In the rows, 128 means zero.
Here are made-up nodes, facts about them, and rows of numbers that follow some of those facts. Name the node behind each unnamed row.

Some nodes and their rows:
Q529: [150 127 120 109 129 124 129 136 121 138 116 122 144  86 124 189 160 132
 122 119 146 124 125 139 128 176]
Q296: [139 147 106 105 121 132 136 144 127 133 114 113 139 125 139 143 156 131
 143 130 108 144 134 132 124 150]
Q615: [141 124 123 132 117 144 150 127 144 148 152 183 102 168 156 123 116 140
  66 125 111  60 150 151 147 134]
Q579: [111 136 123 170 137 157 160 108  75 107  98 123 165 125 151 163 128 161
 115 116 121 167 154 146 147 150]
Q327: [133 127 111  85 131 127 128 146 124 128 123 104 131 114 132 154 145 134
 152 141  99 142 129 138 112 129]
Q883: [161 105  83 152 119 167 160 119 122 131 145 162 146 167 129 109 126 135
 110 127 124 104 123 142 143 146]
Q172: [142 113 126 131 124 127 131 114 127 132 113 141 119  90 125 141 138 130
 113 119 142 144 146 129 116 157]
Q531: [124  87 114 124 134 157 150 113 133 141 136 119 121 126 111 178 152 136
 101 115 111 110 129 116 145 154]
Q403: [147  85 132  84  97 160 145 104 122 180 139 135 126 114 152 134 133 127
 102 127 116 140 136  82 128 113]
Q792: [130 160 121 113 102 127 133 136 128 148 123 115 127 113 127 159 143 127
 130 135 117 128 134 123 122 148]
Q720: [123 119 116 140 123 153 133 111 131 149 117 141 129 118 127 134 145 131
 108 118 116 122 150 101 127 137]
Q513: [138 125 108 130 128 142 152 125 132 116 106 127 121 132 131 132 149 139
 129 135 112 143 151 125 129 152]
Q550: [155 105  91 149 130 165 150 120 119 123 131 164 145 153 130 113 122 143
 120 144 124 102 135 138 130 133]
Q602: [123 119 115 139 122 153 132 113 131 150 117 140 130 118 128 135 145 130
 107 117 115 123 150 103 127 138]
Q45: [131 140 118 139  97 138 157 117 138 140 127 124 108 135 119 144 142 126
 107 119 120 135 139 120 138 165]
Q453: [145 114 120 132 112 128 140 115 132 140 129 135 118 104 124 138 145 119
 102 100 141 152 134 134 129 174]
Q352: [138  92 113 130 118 154 147 116 128 142 168 163 111 155 125 133  98 138
  90 140 115  74 127 151 133 118]
Q897: [133  88 130 107 124 133 109 120 124 117 133 115  95  83 116 144 123 124
  98 127 137 150 138 148 123 135]

Facts:
Δ Q389 <- Q676,Q792,Q416
Δ Q691 <- Q364
Δ Q603 <- Q151,Q544
Δ Q608 <- Q27,Q327
Δ Q483 <- Q124,Q894,Q897,Q200
Δ Q801 <- Q447,Q503,Q783
Δ Q695 <- Q47,Q479,Q719,Q119,Q403,Q67
Δ Q107 <- Q677,Q480,Q123
Δ Q759 <- Q294,Q13,Q626,Q766,Q11
Δ Q662 <- Q542
Δ Q172 <- Q706,Q134
Δ Q373 <- Q21,Q296
Δ Q550 <- Q299,Q992,Q854
Δ Q720 <- Q610,Q865
Δ Q484 <- Q460,Q206,Q275,Q340,Q289,Q589
Δ Q166 <- Q184,Q539
Δ Q192 <- Q931,Q352,Q453,Q780
Δ Q606 <- Q622
Δ Q538 <- Q51,Q577,Q459
Δ Q800 <- Q996,Q194
Δ Q633 <- Q155,Q760,Q400,Q667
Δ Q844 <- Q616,Q832
Δ Q852 <- Q23,Q916,Q767,Q755,Q970
Δ Q673 <- Q988,Q52
Δ Q513 <- Q390,Q141
Δ Q157 <- Q820,Q872,Q858
Δ Q37 <- Q142,Q615
Δ Q593 <- Q923,Q131
Δ Q487 <- Q791,Q883
Δ Q2 <- Q596,Q582,Q752
Δ Q636 <- Q72,Q278
Δ Q40 <- Q34,Q65
Δ Q244 <- Q529,Q959,Q612,Q531,Q543
Δ Q602 <- Q45,Q768,Q796
Δ Q579 <- Q203
Δ Q977 <- Q35
Δ Q788 <- Q380,Q905,Q267
Δ Q558 <- Q833,Q804,Q445
Δ Q681 <- Q657,Q969
Δ Q722 <- Q528,Q878
Δ Q576 <- Q621
Δ Q492 <- Q211,Q892
Δ Q266 <- Q848,Q817
Δ Q176 <- Q383
{Q676,Q27,Q21,Q610,Q622,Q51,Q480,Q142,Q72,Q34,Q897,Q459,Q766,Q657,Q905,Q612,Q503,Q211,Q970,Q848,Q119,Q383,Q768,Q878,Q589,Q67} Π a
{Q364,Q151,Q792,Q542,Q299,Q206,Q340,Q988,Q390,Q123,Q820,Q832,Q296,Q479,Q577,Q529,Q35,Q528,Q267,Q783,Q543,Q854,Q200} Π e
{Q124,Q447,Q155,Q13,Q453,Q45,Q203,Q969,Q883,Q755,Q289,Q445,Q615} Π f
{Q47,Q294,Q706,Q616,Q760,Q916,Q872,Q626,Q596,Q582,Q134,Q752,Q780,Q131,Q65} Π d
{Q677,Q184,Q931,Q327,Q996,Q23,Q923,Q141,Q380,Q400,Q767,Q959,Q52,Q892,Q11,Q278,Q804,Q539,Q817} Π b
{Q416,Q460,Q894,Q544,Q275,Q352,Q719,Q791,Q194,Q833,Q621,Q865,Q858,Q667,Q531,Q796,Q403,Q992} Π c
Q800 λ: Q484,Q13
Q364 λ: Q278,Q124
Q151 λ: Q483
Q124 λ: Q278,Q52
Q47 λ: Q352
Q636 λ: Q52
Q21 λ: Q766
Q299 λ: Q615,Q483
Q460 λ: Q203,Q542
Q606 λ: Q123
Q662 λ: Q615,Q52
Q484 λ: Q483,Q52,Q124
Q544 λ: Q278
Q681 λ: Q52
Q13 λ: Q681,Q483,Q52
Q832 λ: Q483
Q37 λ: Q894
Q352 λ: Q52
Q719 λ: Q52
Q791 λ: Q141,Q131,Q52
Q596 λ: Q52
Q141 λ: Q52
Q483 λ: Q278
Q107 λ: Q123
Q134 λ: Q267
Q400 λ: Q52
Q905 λ: Q289
Q858 λ: Q47,Q52
Q608 λ: Q11
Q883 λ: Q124
Q783 λ: Q483,Q596
Q667 λ: Q72
Q550 λ: Q278
Q211 λ: Q278,Q52
Q593 λ: Q542
Q844 λ: Q484
Q119 λ: Q52
Q804 λ: Q51
Q289 λ: Q52
Q878 λ: Q124
Q796 λ: Q459
Q579 λ: Q542
Q131 λ: Q124,Q833
Q992 λ: Q52
Q852 λ: Q52
[Q676,Q447,Q677,Q931,Q996,Q529,Q892,Q970,Q589] ρ t
[Q364,Q340,Q760,Q626,Q767,Q848] ρ k
[Q27,Q155,Q390,Q923] ρ v
[Q124,Q206,Q719,Q45,Q459,Q267,Q752,Q804,Q615] ρ i
[Q792,Q47,Q184,Q894,Q327,Q616,Q916,Q123,Q142,Q296,Q872,Q352,Q577,Q194,Q141,Q380,Q582,Q528,Q959,Q883,Q783,Q11,Q445,Q796,Q992] ρ g
[Q542,Q832] ρ j
[Q706,Q299,Q610,Q544,Q51,Q23,Q453,Q897,Q35,Q833,Q969] ρ h
[Q21,Q657] ρ m
[Q460,Q203,Q905,Q503,Q531,Q878] ρ u
[Q480,Q13,Q400] ρ p
[Q275,Q479] ρ r
[Q988,Q278,Q131] ρ s
[Q596,Q621,Q768] ρ q
[Q34,Q766,Q52,Q755,Q383,Q780,Q539] ρ n
[Q134,Q865] ρ l
[Q543,Q200] ρ o
ω w <- Q676,Q492,Q151,Q124,Q447,Q636,Q677,Q416,Q460,Q606,Q484,Q51,Q166,Q616,Q681,Q389,Q820,Q603,Q872,Q719,Q673,Q483,Q602,Q107,Q959,Q612,Q503,Q211,Q576,Q844,Q531,Q804,Q878,Q796,Q403,Q589,Q992,Q854,Q720,Q65,Q538,Q817,Q189
ω y <- Q800,Q47,Q542,Q21,Q373,Q299,Q184,Q662,Q487,Q931,Q327,Q513,Q192,Q340,Q760,Q23,Q988,Q916,Q832,Q923,Q296,Q37,Q40,Q791,Q134,Q400,Q657,Q905,Q621,Q52,Q2,Q865,Q858,Q608,Q883,Q755,Q550,Q892,Q848,Q463,Q289,Q579,Q539,Q131,Q55,Q200,Q369,Q852
ω x <- Q364,Q722,Q769,Q788,Q206,Q544,Q622,Q996,Q13,Q142,Q759,Q244,Q453,Q577,Q194,Q596,Q141,Q897,Q529,Q203,Q35,Q833,Q459,Q766,Q172,Q752,Q783,Q667,Q970,Q593,Q119,Q278,Q633,Q383,Q768,Q780,Q801,Q691,Q543
ω z <- Q27,Q792,Q294,Q706,Q695,Q610,Q558,Q894,Q480,Q155,Q275,Q390,Q123,Q352,Q479,Q626,Q72,Q34,Q45,Q380,Q582,Q157,Q767,Q528,Q969,Q267,Q977,Q11,Q176,Q266,Q445,Q615,Q67

Rows to name:
No name comes twice in this set of rows, the named rows included.
[134 100 120 132 145 163 124 125 138 159 150 210 125 158 169 108 114 145
  60 123 107  33 160 141 137 101] : Q483
[156  65 108 130 126 146 133 106 118 139 162 162 127 114 114 130 103 128
 101 121 143 110 115 150 120 132] : Q544
[137 114 128  84 128 112 107 134 120 144 130 118 128  71 126 164 133 124
 135 126 130 143 125 141 101 134] : Q996
[101 163 149 115 151 129 138 146  90 126 107 138 148 132 205 172 135 164
  87 104  92 127 170 178 153 132] : Q542
[145  98 143  65 157 113  96 154 135 155 161 197 109 116 185 137 104 143
  74 130 111  39 148 187 113  91] : Q278
[172 120  84 154 140 141 151 113 140 130 123 172 108 177 116 102 122 142
  97 113 100  79 129 132 162 149] : Q289
[185  54 126  95 103 171 114 106  94 154 159 174 138  98 151 113  86 135
  84 160 164 107 122 131 125  89] : Q119
[158 147 114 116 131  96 108 121 133 145  99 129 109  86 104 146 141 126
 126 104 122 131 127 117 129 163] : Q206
[153 101  89 109 134 156 126 141 107 135 155 150 162 141 133 131 110 139
 139 153 114  88 110 156 115 105] : Q400
[130  91 139  94 130 126 105 127 134 120 131 123  81  87 131 142 125 126
  88 126 128 139 148 152 125 130] : Q459
[161 101  84 159 127 172 152 114 111 122 134 166 157 153 122 110 117 143
 126 148 131 100 128 135 128 131] : Q662
[161 100  82 160 126 173 152 113 110 121 133 164 158 152 119 112 117 143
 128 148 132 104 126 134 128 133] : Q800
[160 109  90 169 145 156 122  96 130 155 124 196 124 152 105 103 105 143
  88 119 108  43 133 103 149 118] : Q484

The same nodes again, as new rows of numbers:
Some nodes and their rows:
Q667: [116 139 133 112 122 108 132 147 142 134 117 121 116 142 156 156 122 113
 110 137 133 127 118 162 111 140 164 102 109 130 132 114 132 124 121  95
  99 159  70 127 120 130 137 142 147 115 166]
Q23: [124 131 138 111 134 130 149 149 119 127 109 121 139 116 175 120 110 109
 143 135 151 130 121 117 126 161 166 133 117 110 151 115 146 123 137 118
 107 137 103 117 102 138 121 135 172 101 152]
Q691: [123 140 124 113 132 117 134 147 145 132 135 127 125 139 163 107 124 116
 115 135 130 126 126 160  96 148 136 107 109 127 144 111 133 124 125 103
 106 185  78 127 119 132 126 129 153 105 162]
Q602: [137 138 121 115 137 122 146 146 138 136 142 121 123 135 167 125 123 116
 129 125 131 128 134 169 113 157 139 125 110 128 141 113 137 119 115  99
 103 163  78 133 109 137 128 137 149 109 156]
Q720: [137 138 122 115 137 122 146 146 139 136 142 121 123 135 168 127 123 116
 129 126 131 128 133 169 113 157 138 125 110 129 141 113 138 120 115  99
 103 162  77 133 110 137 128 137 148 109 156]
Q487: [136 144 126 112 132 120 137 154 121 119 125 118 132 119 164 106 121 107
 141 136 141 123 125 147 116 163 131 113 114 124 146 114 134 126 128  87
 106 199  87 129 105 133 133 134 160 102 153]
Q142: [107 145 133 108 135 116 141 144 127 130 124 125 125 146 169 123 115 116
 100 126 125 126 117 144  97 149 169 102 110 115 132 117 142 126 132 104
  96 139  69 125 123 125 128 140 153 110 163]
Q894: [119 148 129 110 123 104 135 153 122 124 115 123 120 133 159 137 120 114
 113 139 137 124 116 150  97 149 158 104 112 119 138 116 136 125 131  88
  98 169  74 129 121 130 136 137 153 110 166]
Q854: [137 131 117 116 134 140 153 149 138 135 145 122 122 131 166 122 130 117
 132 122 125 128 134 173 120 157 132 126 113 123 157 116 145 119 111 103
 111 150  92 119 115 142 134 141 151 108 156]
Q767: [113 130 138 110 132 126 142 146 134 134 111 128 137 129 173 115 112 114
 125 137 145 131 119 123 108 151 168 124 115 112 151 114 144 123 138 128
 108 135  98 114 113 135 117 130 169 100 158]
Q848: [120 149 135 108 134 119 144 151 102 117 114 116 133 127 169 123 112 108
 125 127 137 122 116 130 117 164 164 108 114 112 134 121 143 129 135  87
  96 154  79 127 109 127 135 145 160 107 154]
Q706: [118 146 122 111 126 121 135 154 125 121 127 124 124 133 160 110 128 113
 115 133 126 121 119 162  99 152 137  94 112 119 149 118 137 128 127  88
 106 185  82 122 124 129 140 137 154 105 161]
Q176: [123 142 126 112 131 116 130 150 136 126 127 126 130 132 162 100 123 112
 122 139 135 124 123 153  98 153 133 103 111 126 147 112 131 126 130  98
 107 199  83 126 117 131 128 129 157 102 159]
Q72: [108 147 134 108 133 115 137 148 117 124 116 123 131 140 168 119 114 112
 109 130 131 124 113 137  99 153 166  98 112 114 135 118 140 128 137  98
  97 156  74 124 120 125 131 141 157 107 160]
Q616: [132 142 119 113 133 127 151 149 127 131 142 119 117 137 165 135 127 117
 121 120 121 125 130 176 113 156 141 116 111 122 143 119 143 121 112  89
 102 149  76 128 117 135 140 145 145 113 158]
Q780: [117 144 121 112 128 121 139 150 133 127 134 126 119 140 160 117 129 117
 107 130 121 123 123 168  98 148 139  97 110 121 146 117 139 125 122  94
 105 168  77 122 126 131 137 137 149 108 164]
Q45: [121 134 130 112 127 123 139 150 136 129 118 127 130 129 164 114 120 114
 124 139 142 128 120 139 106 151 153 117 114 117 154 113 139 123 133 112
 108 161  92 117 119 137 125 132 163 103 162]
Q40: [136 144 126 112 132 119 137 154 121 119 125 119 132 119 164 106 121 107
 140 136 141 123 125 148 116 163 131 113 114 124 146 114 134 126 128  87
 106 201  88 129 105 133 133 134 160 103 153]

Name these rows:
No name comes twice in this set of rows, the named rows included.
[131 137 130 114 127 113 144 146 136 138 124 115 114 138 161 174 120 113
 124 128 133 129 126 170 128 148 166 120 110 132 130 116 136 120 110  91
  96 139  69 133 111 134 139 149 143 120 160] : Q796
[134 144 125 112 130 110 151 148 126 135 130 118 112 136 165 159 120 119
 119 125 133 128 128 165 112 153 163 126 111 121 131 117 142 119 117  89
  94 130  70 136 115 135 136 144 145 117 163] : Q416
[127 117 139 115 137 136 151 139 148 147 122 120 131 138 172 149 112 113
 136 126 143 137 126 140 141 151 177 139 112 128 144 111 143 117 118 129
 105 111  90 116 104 141 120 145 158 110 154] : Q804
[136 129 126 114 134 128 154 146 138 140 132 122 122 132 169 139 120 119
 131 125 137 133 131 154 121 155 158 138 113 120 147 113 145 117 118 112
 104 124  87 124 112 142 126 140 154 110 159] : Q447
[115 128 138 111 133 127 141 146 135 132 113 128 137 131 171 109 112 114
 124 136 146 132 117 119 110 153 169 124 115 114 152 112 142 122 140 127
 107 139  95 113 116 137 116 132 169 101 159] : Q380
[113 142 134 109 135 116 140 145 124 129 125 125 125 154 163 117 116 116
 100 125 126 129 117 138 104 155 171 100 109 118 133 117 138 125 135 102
  96 142  66 124 125 128 128 143 151 112 163] : Q766
[145 130 167 117 136 149 123 131 243 166 111  94 156 130 170 161 135 112
  97 129 165 142 143 180 186 153 151 111 112 145 149 132 130 135  95 136
 105  58  99 138 119 127 138 156 147  89 160] : Q124
[128 141 128 113 125 127 135 155 120 117 119 113 128 121 157 130 126 102
 138 133 132 121 119 160 132 157 138  98 114 129 146 119 134 128 118  78
 107 195  87 121 109 131 148 147 154 108 153] : Q134
[131 148 123 111 128 124 142 157 109 114 124 116 127 120 161 116 126 108
 132 131 132 120 122 155 116 163 135 104 115 117 148 120 139 127 125  78
 105 186  87 125 113 131 144 142 156 106 155] : Q760
[110 137 148 113 104 103 113 139 159 129 106 102 115 121 158 156 125 114
 100 127 120 122 104 126 130 137 136  70 115 142 144 115 108 124 111 129
  97 106  81 140 142 113 104 143 143  91 153] : Q352
[109 143 132 108 135 117 134 145 123 120 118 123 138 134 170 119 112 114
 109 130 128 124 107 134  93 152 165 100 112 110 133 116 140 130 135  97
  97 160  71 123 123 124 133 138 157 107 165] : Q67
[118 128 128 116 128 120 126 145 149 135 128 125 123 143 157 130 123 107
 127 139 129 127 122 166 116 139 143 101 107 142 141 107 126 123 117 102
 109 205  77 120 111 132 131 135 151 112 158] : Q593
[121 133 120 114 126 134 137 154 134 124 129 127 128 129 159 100 130 111
 129 136 129 124 122 159 107 151 130 104 113 122 162 113 138 124 125 101
 116 195  96 110 120 138 135 134 160 102 158] : Q123
[127 149 123 111 127 123 143 157 108 116 123 117 125 117 164 121 126 108
 133 132 131 119 123 158 114 160 134 104 115 115 148 122 141 128 124  79
 105 182  89 125 110 131 145 141 157 105 154] : Q916

The same nodes again, as new rows of numbers:
Some nodes and their rows:
Q596: [137 124 172 139 156 148 137 189 127 115 139 134 109 102  95 107 155 150
 221 165 161 155 184 113 123 141 141]
Q131: [147 116 179 129 147 156 141 182 128 122 138 112 108  95 130 115 159 148
 220 165 153 143 170  98 127 132 138]
Q791: [174 116 164 119 154 158 143 178 128 145 144 106 101 114 125 112 159 123
 171 162 163 150 160 114  85 119 135]
Q23: [123 106 128 129 138 149 127 142 132 118 118 101 106 101 128 133 145 131
 142 145 142 128 150  92 139 133 128]
Q550: [158 128 156 118 148 158 139 171 129 134 156 105  88 108 117 101 150 135
 152 150 145 160 150 112 106 122 136]
Q854: [127 117 135 145 140 150 130 138 116 116 114 115 105  94 125 124 143 109
 126 133 143 109 162 116 126 137 123]
Q801: [120 122 120 137 145 148 124 153 133 125 118 120  95 116  97 108 136 111
 106 133 137 162 160 118 138 139 129]
Q858: [169 117 163 119 152 157 142 173 128 140 145 106 100 114 124 112 157 128
 170 160 159 149 161 113  88 121 135]
Q894: [113 119 124 142 143 148 134 129 128 107 118 116  98 115 108 130 140 132
 130 132 132 122 166 107 134 151 127]
Q577: [118 114 139 146 145 139 122 139 120 118 109 122 109 106 110 114 139 110
 122 133 152 136 174 120 126 135 127]
Q459: [109 122 109 135 147 135 126 117 132 114 121 120  95 134  84 129 135 137
 110 130 139 144 157 110 124 146 131]
Q673: [129 126 118 136 141 159 132 152 129 123 124 113  92 104 112 118 140 110
 110 133 128 131 148 112 137 141 125]
Q151: [160 127 160 136 151 153 139 170 113 126 144 121 101  92 115 111 153 121
 165 149 162 118 164 126  90 127 130]
Q27: [129 121 105 133 145 148 130 129 130 125 119 115  97 124  96 135 140 118
 108 136 139 127 147 112 116 142 128]
Q40: [127 119 133 126 137 155 131 143 133 126 127  99  92 112 128 114 140 121
 114 135 127 149 148 102 140 132 127]
Q528: [124 117 136 146 142 148 128 138 116 116 112 118 106  98 120 121 141 109
 125 133 145 116 165 117 126 136 124]
Q189: [129 126 117 136 141 159 132 152 129 123 124 113  92 105 111 117 139 110
 109 133 127 131 148 113 137 141 125]
Q606: [142 120 116 138 143 163 129 164 135 138 111 110  97 102 117 115 143  90
 102 133 138 134 137 116 133 136 120]

Which node is each row?
No name comes twice in this set of rows, the named rows included.
[119 113 126 141 148 143 127 143 131 122 108 120 104 122 103 122 140 114
 123 138 145 146 172 114 128 143 128] : Q194
[175 132 134 121 158 156 143 171 126 141 156 119  93 117  91 121 156 128
 156 157 160 133 144 125  71 127 136] : Q211
[131 121 106 133 143 152 133 127 129 126 119 113  97 122 103 139 144 120
 110 135 134 121 143 113 116 143 128] : Q612
[167 138 147 125 154 163 143 188 125 132 162 121  87 102  99 101 152 126
 157 153 149 146 151 125  95 129 135] : Q636
[164 132 130 123 155 154 142 160 126 134 153 118  91 119  90 123 153 132
 151 152 154 130 145 121  80 132 135] : Q878
[122 112 114 139 144 150 126 150 131 116 113 117 106 100 107 134 143 120
 137 144 145 118 155 105 136 142 127] : Q767
[138 112 116 140 142 158 129 155 131 134 101 115 111 101 116 136 149  99
 135 145 146 117 142 109 133 139 124] : Q804
[165 117 174 126 148 151 136 168 117 136 143 107 104  97 133 107 155 122
 165 153 165 137 162 118  91 114 132] : Q299
[141 109 118 123 142 150 129 131 135 141 113  97 100 126 122 133 145 111
 107 140 142 137 137 103 115 128 127] : Q21
[128 137 154 134 153 143 147 135 116  96 166 122  81 121  94 113 142 169
 159 136 140 128 184 118  95 145 135] : Q615
[162 120 166 121 152 152 144 156 123 130 154 103  91 120 126 108 152 136
 154 149 154 144 171 115  82 122 133] : Q883
[141 131 152 130 157 142 136 169 126 119 150 131 100 115  80 112 150 152
 187 158 161 155 167 118 102 135 143] : Q141
[115 124 107 135 144 143 131 117 129 113 125 115  92 125  93 136 138 136
 112 129 132 123 149 108 123 148 129] : Q72
[140 111 120 140 144 159 132 151 130 132 103 112 105 109 121 130 147  96
 120 140 143 119 154 113 124 140 122] : Q796

